Below are the code and all the weights of a small trained network. Each question names an input and a target symbol and asks about switching units off, where a switched-off unit gives its printed mean instead of its output.

import numpy as np


def w(rows, s, z=0):
    codes = np.array(rows[::2]) - 128.0
    scale = np.full(codes.shape[1], s)
    scale[-1] = z or s
    return codes * scale


def norm(h):
    return h / np.sqrt((h * h).mean(-1, keepdims=True) + 1e-5)


def softmax(a):
    e = np.exp(a - a.max(-1, keepdims=True))
    return e / e.sum(-1, keepdims=True)


def log_softmax(a):
    a = a - a.max(-1, keepdims=True)
    return a - np.log(np.exp(a).sum(-1, keepdims=True))


def net(x, mask):
    ids = ['αβγζλμπτ'.index(c) for c in x.split()]
    T = len(ids)
    res = E[ids] + P[:T]
    u = 0
    for l in range(3):
        r = norm(res)
        for j in range(2):
            rows = slice(3 * j, 3 * j + 3)
            q, k, v = (r @ M[l][rows].T for M in (Q, K, V))
            z = softmax(np.where(np.tri(T) > 0, q @ k.T / 3**0.5, -1e9)) @ v
            o = O[l][rows]
            res = res + np.where(mask[u + j], z, o[:, -1]) @ o[:, :-1]
        u += 2
    return log_softmax(norm(res)[-1] @ U[:, :-1].T + U[:, -1])


Q, K, V, O = {}, {}, {}, {}
E = w([
[128,116,111],'α',
[111,148,120],'β',
[127,116,110],'γ',
[128,117,111],'ζ',
[4,202,164],'λ',
[134,123,127],'μ',
[114,128,135],'π',
[124,146,158],'τ',
],0.028)
P = w([
[4,58,59],'0',
[59,56,101],'1',
[120,22,117],'2',
[156,26,141],'3',
[185,35,164],'4',
[200,64,172],'5',
[215,68,188],'6',
[222,73,183],'7',
[191,83,168],'8',
],0.0019)
Q[0] = w([
[110,149,9],'0.h1',
[75,121,22],'0.h1',
[124,101,14],'0.h1',
[178,112,130],'0.h2',
[125,51,151],'0.h2',
[169,79,185],'0.h2',
],0.012)
K[0] = w([
[240,171,6],'0.h1',
[194,169,88],'0.h1',
[235,127,83],'0.h1',
[206,144,133],'0.h2',
[142,115,211],'0.h2',
[159,85,172],'0.h2',
],0.012)
V[0] = w([
[77,134,188],'0.h1',
[174,184,131],'0.h1',
[186,120,94],'0.h1',
[16,178,145],'0.h2',
[205,107,152],'0.h2',
[71,2,235],'0.h2',
],0.0078)
O[0] = w([
[132,98,34,150],'0.h1',
[170,138,139,62],'0.h1',
[106,179,176,90],'0.h1',
[138,2,168,253],'0.h2',
[154,217,62,32],'0.h2',
[38,34,30,148],'0.h2',
],0.0071,0.006)
Q[1] = w([
[88,179,159],'1.h1',
[107,165,154],'1.h1',
[92,169,195],'1.h1',
[177,93,112],'1.h2',
[35,27,139],'1.h2',
[254,183,75],'1.h2',
],0.011)
K[1] = w([
[108,77,32],'1.h1',
[112,79,53],'1.h1',
[113,106,69],'1.h1',
[213,34,22],'1.h2',
[255,147,208],'1.h2',
[70,82,13],'1.h2',
],0.009)
V[1] = w([
[201,204,254],'1.h1',
[119,98,141],'1.h1',
[113,125,143],'1.h1',
[117,144,172],'1.h2',
[154,145,192],'1.h2',
[113,201,158],'1.h2',
],0.0077)
O[1] = w([
[41,186,166,2],'1.h1',
[208,255,162,183],'1.h1',
[144,189,150,151],'1.h1',
[236,26,138,153],'1.h2',
[140,56,71,146],'1.h2',
[197,10,224,66],'1.h2',
],0.0047,0.0061)
Q[2] = w([
[36,68,164],'2.h1',
[87,199,109],'2.h1',
[104,236,2],'2.h1',
[74,120,76],'2.h2',
[123,150,216],'2.h2',
[140,137,130],'2.h2',
],0.0075)
K[2] = w([
[134,126,190],'2.h1',
[203,78,15],'2.h1',
[180,167,1],'2.h1',
[145,163,102],'2.h2',
[170,110,231],'2.h2',
[144,171,123],'2.h2',
],0.0082)
V[2] = w([
[127,51,98],'2.h1',
[132,45,65],'2.h1',
[181,92,159],'2.h1',
[168,1,175],'2.h2',
[208,139,172],'2.h2',
[143,79,153],'2.h2',
],0.0056)
O[2] = w([
[220,183,203,204],'2.h1',
[170,164,183,203],'2.h1',
[203,59,127,153],'2.h1',
[179,181,80,253],'2.h2',
[38,5,2,84],'2.h2',
[140,229,80,175],'2.h2',
],0.004,0.0051)
U = w([
[161,184,136,134],'α',
[178,94,249,94],'β',
[150,172,138,108],'γ',
[145,171,143,109],'ζ',
[58,126,185,255],'λ',
[111,192,55,186],'μ',
[83,57,62,108],'π',
[147,128,111,48],'τ',
],0.016,0.0056)

Each question gives the input, a string of symbols that net reads in full, and the target symbol t.
The units are the heads (3 rows each of Q, K, V and O). Each row of codes is followed by its name. A weight is (code - 128) times the scale printed after its matrix; where a second scale follows, it is the last column's (O and U).
mask holds one flag per head, layer by layer. A switched-off head (its flag False) gives its mean, the last column of its rows in O, instead of its output. The means were averaged over made-up inputs and are rounded, as every weight is.
A unit's drop is (log p(t) with every unit on - log p(t) with that unit switched off) / (log p(t) with every unit on - log p(t) with every unit switched off).
The circuit of an input: a set's keep is (log p(t) with only the set's units on - log p(t) with every unit switched off) / (log p(t) with every unit on - log p(t) with every unit switched off). Starting from all 6 units, units are removed one at a time, each time the one whose removal leaves the highest keep (on an exact tie, the one counted first), for as long as the keep stays at least 0.8.
circuit, biggest first: the units of the circuit, biggest drop first
which heads matter: for each layer, one digit per head in row order, 1 if its drop is at least 0.15 and else 0, layers parted by /
drop when u is switched off: that unit's drop, to one decimal
input β α ζ, target α: circuit, biggest first : 0.h2, 2.h2, 0.h1
input α μ τ, target μ: circuit, biggest first : 0.h2
input β α β γ π β μ π, target π: which heads matter : 01 / 00 / 00
input ζ α ζ, target α: circuit, biggest first : 0.h1, 0.h2
input α β β μ π μ π τ, target π: circuit, biggest first : 0.h2, 0.h1, 2.h2
input β γ π τ, target π: circuit, biggest first : 0.h2, 0.h1
input π β ζ, target β: which heads matter : 10 / 00 / 10
input π ζ γ α α α, target μ: which heads matter : 01 / 01 / 00
input π π π β, target β: which heads matter : 01 / 00 / 10
input μ λ β π, target π: which heads matter : 00 / 00 / 00
input γ π β α, target β: which heads matter : 10 / 01 / 10
input α β μ β, target β: which heads matter : 01 / 00 / 00
input β β γ, target β: which heads matter : 10 / 00 / 00
input α β α β μ ζ, target μ: which heads matter : 01 / 00 / 10
input γ μ β α, target β: drop when 2.h1 is switched off : 0.2
input β γ μ μ, target μ: drop when 0.h2 is switched off : 1.2
input π β β μ ζ, target μ: drop when 1.h2 is switched off : 0.5
input α τ α τ, target α: drop when 2.h2 is switched off : 0.1
